Below is a small trained network, with its code and all its weights. Each question gives an input and a class and asks what happens when units are switched off, that is, made to give their printed mean instead of their output.

import numpy as np


def w(rows, s, z=0):
    codes = np.array(rows[::2]) - 128.0
    scale = np.full(codes.shape[1], s)
    scale[-1] = z or s
    return codes * scale


def f(y):
    return y / 2 * (1 + np.tanh(0.7978845608 * (y + 0.044715 * y**3)))


def log_softmax(a):
    a = a - a.max(-1, keepdims=True)
    return a - np.log(np.exp(a).sum(-1, keepdims=True))


def net(x, mask):
    res = np.array(x, float).reshape(1, 3) / 4 @ E
    y = f(res @ A[0][:, :-1].T + A[0][:, -1])
    res = res + np.where(mask, y, B[0][:, -1]) @ B[0][:, :-1]
    return log_softmax(res[-1] @ U[:, :-1].T + U[:, -1])


A, B = {}, {}
E = w([
[150,10,114,79,25,139,91,163],'x0',
[252,144,98,171,107,80,86,119],'x1',
[120,183,173,162,88,50,83,116],'x2',
],0.015)
A[0] = w([
[105,159,113,170,174,121,160,79,188],'n1',
[79,128,190,99,60,102,83,142,122],'n2',
[153,44,147,60,39,119,110,151,254],'n3',
[252,84,93,130,85,137,78,125,222],'n4',
[223,142,146,172,91,67,66,93,232],'n5',
[83,147,208,145,138,83,165,138,156],'n6',
],0.013,0.0041)
B[0] = w([
[132,106,192,152,231,137,207,117,185],'n1',
[110,109,211,124,54,127,100,102,191],'n2',
[60,47,117,162,96,121,81,174,251],'n3',
[207,144,190,254,146,42,178,195,220],'n4',
[127,153,18,112,130,18,97,167,234],'n5',
[188,144,209,124,127,168,126,76,180],'n6',
],0.012,0.024)
U = w([
[78,85,146,99,32,147,80,83,144],'0',
[183,217,109,175,150,61,125,85,253],'1',
[145,80,139,197,76,93,103,182,52],'2',
[133,150,68,136,101,163,82,81,16],'3',
[148,138,59,66,79,141,122,71,15],'4',
[149,149,195,164,160,168,167,29,201],'5',
[87,45,93,7,161,210,169,141,115],'6',
],0.013,0.0042)

Each question gives the input, the list of numbers given to net, and the class t.
The units are the neurons (one row each of A and B). Each row of codes is followed by its name. A weight is (code - 128) times the scale printed after its matrix; where a second scale follows, it is the last column's (A, B and U).
mask holds one flag per neuron, in row order. A switched-off neuron (its flag False) gives its mean, the last column of its row in B, instead of its output. The means were averaged over made-up inputs and are rounded, as every weight is.
A unit's drop is (log p(t) with every unit on - log p(t) with that unit switched off) / (log p(t) with every unit on - log p(t) with every unit switched off).
The circuit of an input: a set's keep is (log p(t) with only the set's units on - log p(t) with every unit switched off) / (log p(t) with every unit on - log p(t) with every unit switched off). Starting from all 6 units, units are removed one at a time, each time the one whose removal leaves the highest keep (on an exact tie, the one counted first), for as long as the keep stays at least 0.8.
units of the circuit, in order: the units of the circuit, biggest drop first
most important unit: the unit with the biggest drop
top k neurons: the k neurons with the biggest drops, biggest first
drop when u is switched off: that unit's drop, to one decimal
input [-3,3,-5], class 5: most important unit : n5
input [5,-8,-4], class 0: units of the circuit, in order : n4, n1
input [3,-5,-4], class 6: top 2 neurons : n4, n2
input [2,-4,-1], class 0: top 2 neurons : n4, n1
input [2,-4,-2], class 0: top 2 neurons : n4, n1
input [4,-8,-4], class 0: units of the circuit, in order : n4, n1
input [-1,6,-7], class 1: drop when n3 is switched off : 1.1
input [-3,-1,6], class 1: drop when n3 is switched off : 0.2
input [-3,2,0], class 1: drop when n3 is switched off : 0.4
input [3,-3,8], class 0: drop when n4 is switched off : 0.3
